Below are the code and all the weights of a small trained network. Each question names an input and a target symbol and asks about switching units off, where a switched-off unit gives its printed mean instead of its output.

import numpy as np


def w(rows, s, z=0):
    codes = np.array(rows[::2]) - 128.0
    scale = np.full(codes.shape[1], s)
    scale[-1] = z or s
    return codes * scale


def softmax(a):
    e = np.exp(a - a.max(-1, keepdims=True))
    return e / e.sum(-1, keepdims=True)


def log_softmax(a):
    a = a - a.max(-1, keepdims=True)
    return a - np.log(np.exp(a).sum(-1, keepdims=True))


def net(x, mask):
    ids = ['ΓΞΠΣαδεηθω'.index(c) for c in x.split()]
    T = len(ids)
    res = E[ids] + P[:T]
    u = 0
    for l in range(3):
        r = res
        for j in range(2):
            rows = slice(2 * j, 2 * j + 2)
            q, k, v = (r @ M[l][rows].T for M in (Q, K, V))
            z = softmax(np.where(np.tri(T) > 0, q @ k.T / 2**0.5, -1e9)) @ v
            o = O[l][rows]
            res = res + np.where(mask[u + j], z, o[:, -1]) @ o[:, :-1]
        u += 2
    return log_softmax(res[-1] @ U[:, :-1].T + U[:, -1])


Q, K, V, O = {}, {}, {}, {}
E = w([
[92,175,74,127],'Γ',
[131,136,110,153],'Ξ',
[35,149,56,132],'Π',
[143,182,97,99],'Σ',
[95,158,177,136],'α',
[71,133,44,207],'δ',
[7,148,87,165],'ε',
[113,102,144,102],'η',
[116,217,74,171],'θ',
[98,158,193,71],'ω',
],0.018)
P = w([
[179,2,154,50],'0',
[112,196,130,118],'1',
[110,192,128,124],'2',
[129,163,121,135],'3',
[126,174,119,134],'4',
[137,153,114,143],'5',
[129,165,124,135],'6',
[141,146,88,141],'7',
[160,116,65,139],'8',
[142,143,131,105],'9',
[111,182,126,131],'10',
],0.0069)
Q[0] = w([
[141,161,168,167],'0.h0',
[215,11,148,151],'0.h0',
[133,189,91,109],'0.h1',
[161,96,128,96],'0.h1',
],0.013)
K[0] = w([
[204,135,45,51],'0.h0',
[80,254,171,168],'0.h0',
[112,60,173,100],'0.h1',
[103,180,76,217],'0.h1',
],0.0067)
V[0] = w([
[105,95,215,157],'0.h0',
[18,1,81,180],'0.h0',
[226,56,72,203],'0.h1',
[231,121,177,59],'0.h1',
],0.0069)
O[0] = w([
[77,2,73,154,115],'0.h0',
[124,155,184,190,198],'0.h0',
[177,130,198,201,1],'0.h1',
[248,132,155,151,93],'0.h1',
],0.0096,0.0056)
Q[1] = w([
[23,85,78,2],'1.h0',
[233,89,146,145],'1.h0',
[168,135,60,121],'1.h1',
[130,80,50,197],'1.h1',
],0.0094)
K[1] = w([
[100,46,73,136],'1.h0',
[162,205,2,143],'1.h0',
[223,163,26,132],'1.h1',
[153,60,168,164],'1.h1',
],0.0073)
V[1] = w([
[93,201,198,60],'1.h0',
[70,129,209,203],'1.h0',
[44,199,254,107],'1.h1',
[131,214,164,129],'1.h1',
],0.0097)
O[1] = w([
[173,2,163,100,224],'1.h0',
[107,170,44,129,178],'1.h0',
[174,28,33,111,255],'1.h1',
[233,65,91,233,176],'1.h1',
],0.0089,0.007)
Q[2] = w([
[128,205,205,122],'2.h0',
[116,102,2,139],'2.h0',
[111,133,118,207],'2.h1',
[169,65,19,165],'2.h1',
],0.0085)
K[2] = w([
[166,45,128,186],'2.h0',
[112,220,244,53],'2.h0',
[228,181,112,172],'2.h1',
[168,201,77,135],'2.h1',
],0.011)
V[2] = w([
[162,117,195,23],'2.h0',
[81,1,76,135],'2.h0',
[155,92,140,150],'2.h1',
[24,76,159,77],'2.h1',
],0.0056)
O[2] = w([
[95,58,204,40,83],'2.h0',
[36,62,91,253,254],'2.h0',
[200,165,174,160,116],'2.h1',
[102,79,66,254,157],'2.h1',
],0.0051,0.005)
U = w([
[196,31,131,80,88],'Γ',
[107,74,223,192,239],'Ξ',
[225,179,112,64,214],'Π',
[236,144,129,212,121],'Σ',
[176,44,127,74,223],'α',
[165,155,130,83,139],'δ',
[237,82,198,172,213],'ε',
[197,2,186,232,10],'η',
[81,109,130,110,42],'θ',
[91,95,78,84,2],'ω',
],0.0063,0.0053)

Each question gives the input, a string of symbols that net reads in full, and the target symbol t.
The units are the heads (2 rows each of Q, K, V and O). Each row of codes is followed by its name. A weight is (code - 128) times the scale printed after its matrix; where a second scale follows, it is the last column's (O and U).
mask holds one flag per head, layer by layer. A switched-off head (its flag False) gives its mean, the last column of its rows in O, instead of its output. The means were averaged over made-up inputs and are rounded, as every weight is.
A unit's drop is (log p(t) with every unit on - log p(t) with that unit switched off) / (log p(t) with every unit on - log p(t) with every unit switched off).
The circuit of an input: a set's keep is (log p(t) with only the set's units on - log p(t) with every unit switched off) / (log p(t) with every unit on - log p(t) with every unit switched off). Starting from all 6 units, units are removed one at a time, each time the one whose removal leaves the highest keep (on an exact tie, the one counted first), for as long as the keep stays at least 0.8.
circuit, biggest first: the units of the circuit, biggest drop first
unit that matters most: the unit with the biggest drop
which heads matter: for each layer, one digit per head in row order, 1 if its drop is at least 0.15 and else 0, layers parted by /
drop when u is switched off: that unit's drop, to one decimal
input Σ ω α, target Γ: circuit, biggest first => [1.h0 2.h0 1.h1]
input ω Σ δ Π θ Ξ, target Ξ: which heads matter => 10 / 11 / 01
input Ξ ε Γ, target Π: circuit, biggest first => [1.h0 0.h1 2.h0 1.h1]
input ε ε δ ε Π, target ω: circuit, biggest first => [0.h1 1.h0 1.h1]
input Π θ θ α ω ω ε, target η: circuit, biggest first => [1.h1 0.h0]
input ε ε θ δ, target ω: unit that matters most => 0.h1
input δ Γ Ξ δ, target Σ: circuit, biggest first => [0.h0 2.h0 1.h0 1.h1]
input Σ Ξ Σ Ξ, target ε: circuit, biggest first => [1.h0 0.h1 1.h1 0.h0]
input ω Ξ α δ δ θ Π η ε Ξ, target Ξ: circuit, biggest first => [1.h1 0.h0 1.h0 0.h1]
input Ξ Γ Ξ, target Π: which heads matter => 01 / 11 / 11
input δ θ Σ ε Ξ, target Σ: circuit, biggest first => [1.h1 2.h0 0.h0 1.h0]
input Γ ε ω ω, target Γ: circuit, biggest first => [1.h1 1.h0 0.h0]
input Π ω Ξ, target η: which heads matter => 10 / 11 / 10
input δ Ξ η Ξ, target Σ: which heads matter => 11 / 11 / 10
input ω Π Ξ η, target Ξ: which heads matter => 10 / 11 / 01
input θ θ ω, target Γ: drop when 2.h1 is switched off => 0.0
input ε δ Γ Γ, target ω: drop when 1.h0 is switched off => 0.5
input ω Σ Ξ Γ Ξ Π δ Σ ω, target Ξ: drop when 1.h1 is switched off => 0.4
